Here is a tiny trained network, its code and every weight. The questions are about switching its units off for an input and a class, where a switched-off unit gives its printed mean instead of its output.

import numpy as np


def w(rows, s, z=0):
    codes = np.array(rows[::2]) - 128.0
    scale = np.full(codes.shape[1], s)
    scale[-1] = z or s
    return codes * scale


def norm(h):
    return h / np.sqrt((h * h).mean(-1, keepdims=True) + 1e-5)


def f(y):
    return np.maximum(y, 0)


def log_softmax(a):
    a = a - a.max(-1, keepdims=True)
    return a - np.log(np.exp(a).sum(-1, keepdims=True))


def net(x, mask):
    res = np.array(x, float).reshape(1, 4) / 4 @ E
    u = 0
    for l in range(3):
        y = f(norm(res) @ A[l][:, :-1].T + A[l][:, -1])
        res = res + np.where(mask[u : u + 3], y, B[l][:, -1]) @ B[l][:, :-1]
        u += 3
    return log_softmax(norm(res)[-1] @ U[:, :-1].T + U[:, -1])


A, B = {}, {}
E = w([
[137,54,224,187,48,17],'x0',
[2,73,121,116,225,132],'x1',
[177,101,70,54,145,148],'x2',
[89,129,227,18,62,99],'x3',
],0.007)
A[0] = w([
[174,229,100,103,187,167,1],'L0N0',
[182,215,127,128,120,160,24],'L0N1',
[254,190,172,18,165,101,208],'L0N2',
],0.0082,0.00092)
B[0] = w([
[144,119,11,35,135,97,226],'L0N0',
[96,142,77,140,172,158,196],'L0N1',
[134,54,152,179,128,173,253],'L0N2',
],0.011,0.0047)
A[1] = w([
[192,21,89,182,68,132,50],'L1N0',
[18,221,35,20,148,67,223],'L1N1',
[252,111,124,114,204,42,6],'L1N2',
],0.0048,0.0011)
B[1] = w([
[113,47,125,151,121,112,227],'L1N0',
[161,181,124,1,50,81,254],'L1N1',
[54,106,97,41,46,52,156],'L1N2',
],0.0071,0.0037)
A[2] = w([
[165,166,53,105,111,242,250],'L2N0',
[167,84,2,93,193,112,82],'L2N1',
[75,92,114,81,168,151,109],'L2N2',
],0.0072,0.0015)
B[2] = w([
[167,151,75,138,208,53,234],'L2N0',
[92,240,69,152,173,187,255],'L2N1',
[129,186,35,2,183,190,190],'L2N2',
],0.0098,0.006)
U = w([
[134,186,114,131,119,123,94],'0',
[93,57,226,122,1,137,255],'1',
[68,109,90,173,57,139,1],'2',
[173,191,163,50,147,131,254],'3',
],0.0086,0.0016)

Each question gives the input, the list of numbers given to net, and the class t.
The units are the neurons (one row each of A and B). Each row of codes is followed by its name. A weight is (code - 128) times the scale printed after its matrix; where a second scale follows, it is the last column's (A, B and U).
mask holds one flag per neuron, layer by layer. A switched-off neuron (its flag False) gives its mean, the last column of its row in B, instead of its output. The means were averaged over made-up inputs and are rounded, as every weight is.
A unit's drop is (log p(t) with every unit on - log p(t) with that unit switched off) / (log p(t) with every unit on - log p(t) with every unit switched off).
The circuit of an input: a set's keep is (log p(t) with only the set's units on - log p(t) with every unit switched off) / (log p(t) with every unit on - log p(t) with every unit switched off). Starting from all 9 units, units are removed one at a time, each time the one whose removal leaves the highest keep (on an exact tie, the one counted first), for as long as the keep stays at least 0.8.
units of the circuit, in order: the units of the circuit, biggest drop first
top k neurons: the k neurons with the biggest drops, biggest first
k most important neurons of layer l: the k neurons of layer l with the biggest drops, biggest first
drop when u is switched off: that unit's drop, to one decimal
input [6,6,-1,0], class 1: units of the circuit, in order -> [L2N1 L2N0]
input [-1,1,-7,3], class 1: most important neuron of layer 2 -> [L2N1]
input [3,-4,6,-3], class 1: top 2 neurons -> [L0N2 L0N0]
input [5,3,-2,-1], class 1: top 2 neurons -> [L2N1 L2N0]
input [-5,0,-8,7], class 1: top 2 neurons -> [L2N1 L2N0]
input [0,5,-8,-2], class 1: 2 most important neurons of layer 0 -> [L0N0 L0N1]
input [-1,-4,8,8], class 1: 2 most important neurons of layer 0 -> [L0N2 L0N0]
input [6,-4,3,-5], class 1: 2 most important neurons of layer 0 -> [L0N0 L0N1]
input [0,0,-6,-3], class 1: drop when L2N0 is switched off -> 0.4
input [3,4,2,8], class 1: drop when L0N2 is switched off -> -0.1
input [1,-3,-1,2], class 1: drop when L2N1 is switched off -> 0.1
